Here is a tiny trained network, its code and every weight. The questions are about switching its units off for an input and a class, where a switched-off unit gives its printed mean instead of its output.

import numpy as np


def w(rows, s, z=0):
    codes = np.array(rows[::2]) - 128.0
    scale = np.full(codes.shape[1], s)
    scale[-1] = z or s
    return codes * scale


def f(y):
    return y / 2 * (1 + np.tanh(0.7978845608 * (y + 0.044715 * y**3)))


def log_softmax(a):
    a = a - a.max(-1, keepdims=True)
    return a - np.log(np.exp(a).sum(-1, keepdims=True))


def net(x, mask):
    res = np.array(x, float).reshape(1, 3) / 4 @ E
    y = f(res @ A[0][:, :-1].T + A[0][:, -1])
    res = res + np.where(mask, y, B[0][:, -1]) @ B[0][:, :-1]
    return log_softmax(res[-1] @ U[:, :-1].T + U[:, -1])


A, B = {}, {}
E = w([
[119,81,85,64,85,137,145,132,226,210],'x0',
[42,114,148,137,83,191,111,176,94,186],'x1',
[10,186,163,142,189,45,232,26,122,183],'x2',
],0.013)
A[0] = w([
[177,138,112,172,44,201,73,206,33,61,149],'n1',
[93,129,157,206,103,119,109,157,59,102,186],'n2',
[151,91,72,113,107,90,107,146,229,172,166],'n3',
[106,82,177,163,128,137,165,113,11,132,214],'n4',
[21,163,155,170,146,125,211,132,118,165,96],'n5',
[126,63,99,106,66,187,64,221,147,185,173],'n6',
[14,188,217,122,154,41,120,138,102,190,166],'n7',
[183,2,68,86,62,165,84,166,179,149,252],'n8',
[69,177,223,177,124,168,156,113,77,180,136],'n9',
[174,144,132,54,87,106,193,72,154,182,113],'n10',
[35,77,178,116,113,145,109,168,70,211,175],'n11',
[106,76,193,175,94,175,85,176,86,15,215],'n12',
[124,80,147,87,101,165,142,95,138,190,120],'n13',
[108,171,162,109,246,26,153,38,118,82,236],'n14',
[195,33,121,112,74,166,38,197,124,142,182],'n15',
[47,94,208,130,178,148,159,103,111,172,205],'n16',
[60,87,116,100,90,170,127,146,145,187,121],'n17',
[150,143,134,118,106,183,41,213,27,81,80],'n18',
[147,114,127,143,132,179,86,152,102,165,23],'n19',
[165,188,159,140,186,45,160,76,140,119,151],'n20',
[61,98,69,44,80,154,122,134,72,200,177],'n21',
[166,81,94,54,93,134,147,175,222,172,164],'n22',
],0.0099,0.004)
B[0] = w([
[215,167,77,177,138,92,79,101,173,231,230],'n1',
[132,78,120,175,172,85,120,211,87,49,172],'n2',
[73,90,176,71,139,202,215,147,132,59,189],'n3',
[33,212,80,179,163,198,93,200,167,57,176],'n4',
[52,222,27,243,132,176,133,127,178,163,204],'n5',
[238,159,168,108,40,134,105,117,179,176,231],'n6',
[109,173,24,159,137,141,194,44,205,170,219],'n7',
[165,105,178,23,76,154,130,65,180,111,248],'n8',
[35,225,95,211,146,188,96,163,218,125,188],'n9',
[112,124,204,128,113,61,192,108,83,140,170],'n10',
[132,114,152,137,151,254,70,197,160,28,186],'n11',
[197,140,66,166,168,32,102,167,127,190,198],'n12',
[86,173,108,90,145,194,202,148,217,137,160],'n13',
[144,114,94,87,189,90,215,75,160,123,254],'n14',
[190,165,112,57,52,108,52,78,211,163,244],'n15',
[94,182,39,155,189,134,153,138,186,130,191],'n16',
[122,99,94,77,185,200,80,232,167,87,176],'n17',
[177,190,106,186,139,44,94,130,103,224,208],'n18',
[148,204,159,202,58,134,124,140,127,208,155],'n19',
[179,84,131,13,140,69,163,116,75,140,208],'n20',
[122,114,73,84,172,201,85,204,151,57,180],'n21',
[52,99,175,122,167,189,177,194,132,41,205],'n22',
],0.0081,0.024)
U = w([
[140,167,154,203,72,117,77,202,99,156,45],'0',
[151,110,79,77,99,164,59,133,138,89,115],'1',
[90,72,163,81,114,218,159,224,157,62,172],'2',
[22,55,204,233,73,102,66,110,15,85,2],'3',
[167,22,151,64,199,17,208,126,61,65,130],'4',
[141,132,42,169,254,91,107,220,104,142,206],'5',
[153,159,69,123,121,50,159,79,157,202,79],'6',
[23,184,84,202,208,153,186,152,118,94,112],'7',
],0.0094,0.0072)

Each question gives the input, the list of numbers given to net, and the class t.
The units are the neurons (one row each of A and B). Each row of codes is followed by its name. A weight is (code - 128) times the scale printed after its matrix; where a second scale follows, it is the last column's (A, B and U).
mask holds one flag per neuron, in row order. A switched-off neuron (its flag False) gives its mean, the last column of its row in B, instead of its output. The means were averaged over made-up inputs and are rounded, as every weight is.
A unit's drop is (log p(t) with every unit on - log p(t) with that unit switched off) / (log p(t) with every unit on - log p(t) with every unit switched off).
The circuit of an input: a set's keep is (log p(t) with only the set's units on - log p(t) with every unit switched off) / (log p(t) with every unit on - log p(t) with every unit switched off). Starting from the 12 units with the biggest drops (on a tie, the unit counted first), units are removed one at a time, each time the one whose removal leaves the highest keep (on an exact tie, the one counted first), for as long as the keep stays at least 0.8.
circuit, biggest first: the units of the circuit, biggest drop first
most important unit: the unit with the biggest drop
k most important neurons: the k neurons with the biggest drops, biggest first
drop when u is switched off: that unit's drop, to one decimal
input [6,0,-5], class 2: circuit, biggest first -> (n22)
input [1,8,-1], class 2: 2 most important neurons -> (n11, n17)
input [-3,6,-2], class 0: circuit, biggest first -> (n14, n20)
input [7,-2,-6], class 2: 2 most important neurons -> (n22, n3)
input [3,6,-3], class 1: 2 most important neurons -> (n15, n6)
input [-6,8,-8], class 0: 3 most important neurons -> (n14, n7, n2)
input [-3,4,-3], class 0: 2 most important neurons -> (n14, n7)
input [3,-2,4], class 7: 3 most important neurons -> (n15, n6, n1)
input [-4,-2,-2], class 5: 3 most important neurons -> (n8, n6, n15)
input [-5,4,-2], class 5: 3 most important neurons -> (n12, n8, n2)
input [-3,-8,5], class 4: drop when n20 is switched off -> 0.2
input [-8,-7,-6], class 6: drop when n22 is switched off -> 0.5
input [-2,5,-4], class 0: drop when n14 is switched off -> 0.5
input [-4,4,-6], class 6: drop when n1 is switched off -> 0.3
input [-8,0,-8], class 6: most important unit -> n1
